Below are the code and all the weights of a small trained network. Each question names an input and a class and asks about switching units off, where a switched-off unit gives its printed mean instead of its output.

import numpy as np


def w(rows, s, z=0):
    codes = np.array(rows[::2]) - 128.0
    scale = np.full(codes.shape[1], s)
    scale[-1] = z or s
    return codes * scale


def norm(h):
    return h / np.sqrt((h * h).mean(-1, keepdims=True) + 1e-5)


def f(y):
    return y / 2 * (1 + np.tanh(0.7978845608 * (y + 0.044715 * y**3)))


def log_softmax(a):
    a = a - a.max(-1, keepdims=True)
    return a - np.log(np.exp(a).sum(-1, keepdims=True))


def net(x, mask):
    res = np.array(x, float).reshape(1, 8) / 4 @ E
    u = 0
    for l in range(2):
        y = f(norm(res) @ A[l][:, :-1].T + A[l][:, -1])
        res = res + np.where(mask[u : u + 6], y, B[l][:, -1]) @ B[l][:, :-1]
        u += 6
    return log_softmax(norm(res)[-1] @ U[:, :-1].T + U[:, -1])


A, B = {}, {}
E = w([
[191,4,141,115,85,62,78,10],'x0',
[144,80,132,156,168,120,163,127],'x1',
[201,198,129,24,117,118,79,68],'x2',
[217,64,59,147,200,181,105,99],'x3',
[135,142,154,162,193,105,39,52],'x4',
[155,118,137,81,122,237,1,64],'x5',
[50,167,27,89,101,89,127,95],'x6',
[124,96,67,151,167,137,38,177],'x7',
],0.0081)
A[0] = w([
[153,206,103,102,162,155,90,184,84],'0.n1',
[53,173,98,96,71,76,144,150,100],'0.n2',
[116,86,28,136,103,1,184,65,1],'0.n3',
[109,171,122,115,145,165,107,158,85],'0.n4',
[141,115,63,41,48,182,152,205,109],'0.n5',
[103,83,92,186,149,88,64,151,180],'0.n6',
],0.018,0.0042)
B[0] = w([
[152,183,122,76,157,161,64,157,194],'0.n1',
[81,129,236,155,63,107,178,91,236],'0.n2',
[241,172,120,7,169,154,84,176,247],'0.n3',
[203,170,107,117,128,173,124,157,171],'0.n4',
[249,114,98,142,220,128,110,193,218],'0.n5',
[137,112,149,195,190,96,130,166,216],'0.n6',
],0.014,0.011)
A[1] = w([
[139,148,72,145,140,209,103,150,101],'1.n1',
[202,158,192,89,109,120,198,210,189],'1.n2',
[153,40,163,149,100,154,7,69,150],'1.n3',
[114,60,131,225,137,208,251,168,141],'1.n4',
[105,21,140,181,142,85,61,152,144],'1.n5',
[128,68,93,121,56,175,91,56,2],'1.n6',
],0.017,0.0035)
B[1] = w([
[127,59,146,40,165,23,153,97,162],'1.n1',
[58,58,61,224,146,115,147,104,253],'1.n2',
[70,68,165,84,35,85,238,166,167],'1.n3',
[122,96,123,203,103,61,208,147,168],'1.n4',
[126,203,75,209,151,125,217,123,160],'1.n5',
[177,150,147,122,86,151,111,9,136],'1.n6',
],0.011,0.023)
U = w([
[222,158,84,59,219,144,64,197,159],'0',
[98,88,123,232,124,81,227,172,209],'1',
[11,238,144,179,56,220,48,109,4],'2',
[109,110,178,46,2,150,149,66,73],'3',
],0.0087,0.0043)

Each question gives the input, the list of numbers given to net, and the class t.
The units are the neurons (one row each of A and B). Each row of codes is followed by its name. A weight is (code - 128) times the scale printed after its matrix; where a second scale follows, it is the last column's (A, B and U).
mask holds one flag per neuron, layer by layer. A switched-off neuron (its flag False) gives its mean, the last column of its row in B, instead of its output. The means were averaged over made-up inputs and are rounded, as every weight is.
A unit's drop is (log p(t) with every unit on - log p(t) with that unit switched off) / (log p(t) with every unit on - log p(t) with every unit switched off).
The circuit of an input: a set's keep is (log p(t) with only the set's units on - log p(t) with every unit switched off) / (log p(t) with every unit on - log p(t) with every unit switched off). Starting from all 12 units, units are removed one at a time, each time the one whose removal leaves the highest keep (on an exact tie, the one counted first), for as long as the keep stays at least 0.8.
circuit, biggest first: the units of the circuit, biggest drop first
most important unit: the unit with the biggest drop
top k neurons: the k neurons with the biggest drops, biggest first
k most important neurons of layer l: the k neurons of layer l with the biggest drops, biggest first
drop when u is switched off: that unit's drop, to one decimal
input [6,0,4,0,-7,7,-4,-2], class 3: top 3 neurons => [0.n6, 1.n3, 0.n3]
input [3,3,8,-1,-1,5,5,2], class 3: top 2 neurons => [0.n3, 1.n3]
input [8,-2,4,1,5,1,-7,-4], class 3: top 4 neurons => [0.n6, 1.n2, 0.n5, 1.n6]
input [-8,6,3,4,8,-3,-1,-2], class 0: circuit, biggest first => [0.n1]
input [-7,-5,8,-1,3,3,6,-8], class 2: 2 most important neurons of layer 0 => [0.n2, 0.n3]
input [1,-6,7,-3,-5,-1,-4,0], class 0: top 4 neurons => [0.n5, 1.n3, 1.n4, 0.n1]
input [-6,-3,2,4,3,-7,-3,3], class 0: top 2 neurons => [0.n1, 0.n2]
input [6,1,5,-1,8,5,7,-2], class 3: top 2 neurons => [1.n3, 0.n5]
input [3,7,1,3,7,0,6,3], class 0: 2 most important neurons of layer 0 => [0.n3, 0.n2]
input [4,-2,6,3,-6,8,-6,-3], class 3: 2 most important neurons of layer 0 => [0.n6, 0.n3]
input [8,-8,-5,4,-3,8,-2,-4], class 3: 2 most important neurons of layer 1 => [1.n6, 1.n2]
input [1,-5,0,3,6,-7,6,0], class 0: drop when 0.n3 is switched off => 1.8
input [5,-8,6,-2,-1,5,0,-1], class 3: drop when 1.n3 is switched off => 0.1
input [1,-6,-1,2,-4,4,-2,2], class 0: most important unit => 0.n5
input [7,7,-1,4,5,-8,-1,0], class 0: drop when 0.n3 is switched off => 1.1
